Below are the code and all the weights of a small trained network. Each question names an input and a class and asks about switching units off, where a switched-off unit gives its printed mean instead of its output.

import numpy as np


def w(rows, s, z=0):
    codes = np.array(rows[::2]) - 128.0
    scale = np.full(codes.shape[1], s)
    scale[-1] = z or s
    return codes * scale


def f(y):
    return np.maximum(y, 0)


def log_softmax(a):
    a = a - a.max(-1, keepdims=True)
    return a - np.log(np.exp(a).sum(-1, keepdims=True))


def net(x, mask):
    res = np.array(x, float).reshape(1, 6) / 4 @ E
    y = f(res @ A[0][:, :-1].T + A[0][:, -1])
    res = res + np.where(mask, y, B[0][:, -1]) @ B[0][:, :-1]
    return log_softmax(res[-1] @ U[:, :-1].T + U[:, -1])


A, B = {}, {}
E = w([
[128,184,119,164,220,142,219,135],'x0',
[131,147,120,118,125,122,131,113],'x1',
[133,134,124,133,126,123,125,122],'x2',
[134,127,130,128,122,108,141,119],'x3',
[143,49,127,176,83,246,172,71],'x4',
[203,182,215,109,128,148,134,145],'x5',
],0.013)
A[0] = w([
[33,114,12,137,145,97,122,140,170],'N0',
[185,101,135,173,94,241,201,78,34],'N1',
[186,193,186,152,210,103,176,198,99],'N2',
[107,136,80,218,192,145,177,98,222],'N3',
[89,127,83,91,140,45,61,185,2],'N4',
[96,159,78,203,206,161,247,138,43],'N5',
[63,69,19,194,74,151,127,46,107],'N6',
[133,26,70,146,42,165,79,42,130],'N7',
[204,144,254,107,85,148,101,121,143],'N8',
],0.0072,0.0071)
B[0] = w([
[138,78,75,200,59,73,52,174,227],'N0',
[123,144,40,178,67,63,31,196,216],'N1',
[131,158,180,28,207,195,200,150,228],'N2',
[128,184,162,94,108,61,115,213,246],'N3',
[92,42,63,194,19,179,85,89,182],'N4',
[123,92,81,160,1,124,41,109,223],'N5',
[148,135,191,87,184,176,212,46,227],'N6',
[134,120,167,134,208,150,150,60,236],'N7',
[112,75,81,148,53,59,82,201,214],'N8',
],0.0079,0.011)
U = w([
[124,110,96,152,85,144,115,125,253],'0',
[122,157,103,127,116,96,107,200,49],'1',
[129,152,197,105,255,172,205,83,71],'2',
],0.013,0.0026)

Each question gives the input, the list of numbers given to net, and the class t.
The units are the neurons (one row each of A and B). Each row of codes is followed by its name. A weight is (code - 128) times the scale printed after its matrix; where a second scale follows, it is the last column's (A, B and U).
mask holds one flag per neuron, in row order. A switched-off neuron (its flag False) gives its mean, the last column of its row in B, instead of its output. The means were averaged over made-up inputs and are rounded, as every weight is.
A unit's drop is (log p(t) with every unit on - log p(t) with that unit switched off) / (log p(t) with every unit on - log p(t) with every unit switched off).
The circuit of an input: a set's keep is (log p(t) with only the set's units on - log p(t) with every unit switched off) / (log p(t) with every unit on - log p(t) with every unit switched off). Starting from all 9 units, units are removed one at a time, each time the one whose removal leaves the highest keep (on an exact tie, the one counted first), for as long as the keep stays at least 0.8.
units of the circuit, in order: the units of the circuit, biggest drop first
most important unit: the unit with the biggest drop
k most important neurons: the k neurons with the biggest drops, biggest first
drop of u: that unit's drop, to one decimal
input [-7,4,-4,-5,6,-4], class 2: 2 most important neurons => (N7 N6)
input [0,7,7,2,-7,-6], class 0: most important unit => N4
input [1,-4,-6,-1,2,2], class 1: units of the circuit, in order => (N6 N4)
input [2,-5,8,-1,6,3], class 1: units of the circuit, in order => (N1 N4)
input [-2,8,7,-5,5,-2], class 2: units of the circuit, in order => (N6 N7)
input [4,1,-4,-6,7,6], class 1: units of the circuit, in order => (N1 N3)
input [0,0,-5,-4,1,-6], class 2: 2 most important neurons => (N6 N1)
input [8,7,2,2,-4,1], class 2: 3 most important neurons => (N2 N1 N8)
input [8,6,7,-3,1,7], class 1: 2 most important neurons => (N5 N6)
input [-5,6,4,2,-3,0], class 0: 2 most important neurons => (N3 N4)
input [-7,-1,7,3,8,-6], class 2: 2 most important neurons => (N6 N7)
input [3,-5,-8,3,4,7], class 1: drop of N1 => 0.1
input [-1,-8,-3,-4,-4,-3], class 0: drop of N1 => 0.2
input [-8,-7,6,8,3,-1], class 2: most important unit => N7
input [-8,-7,8,5,7,-5], class 2: drop of N6 => 0.2
input [-1,-4,3,-5,6,0], class 2: drop of N7 => 0.5
input [-3,-8,2,-7,3,-7], class 2: 2 most important neurons => (N6 N7)
input [-4,5,-4,-5,7,-5], class 2: 2 most important neurons => (N6 N7)
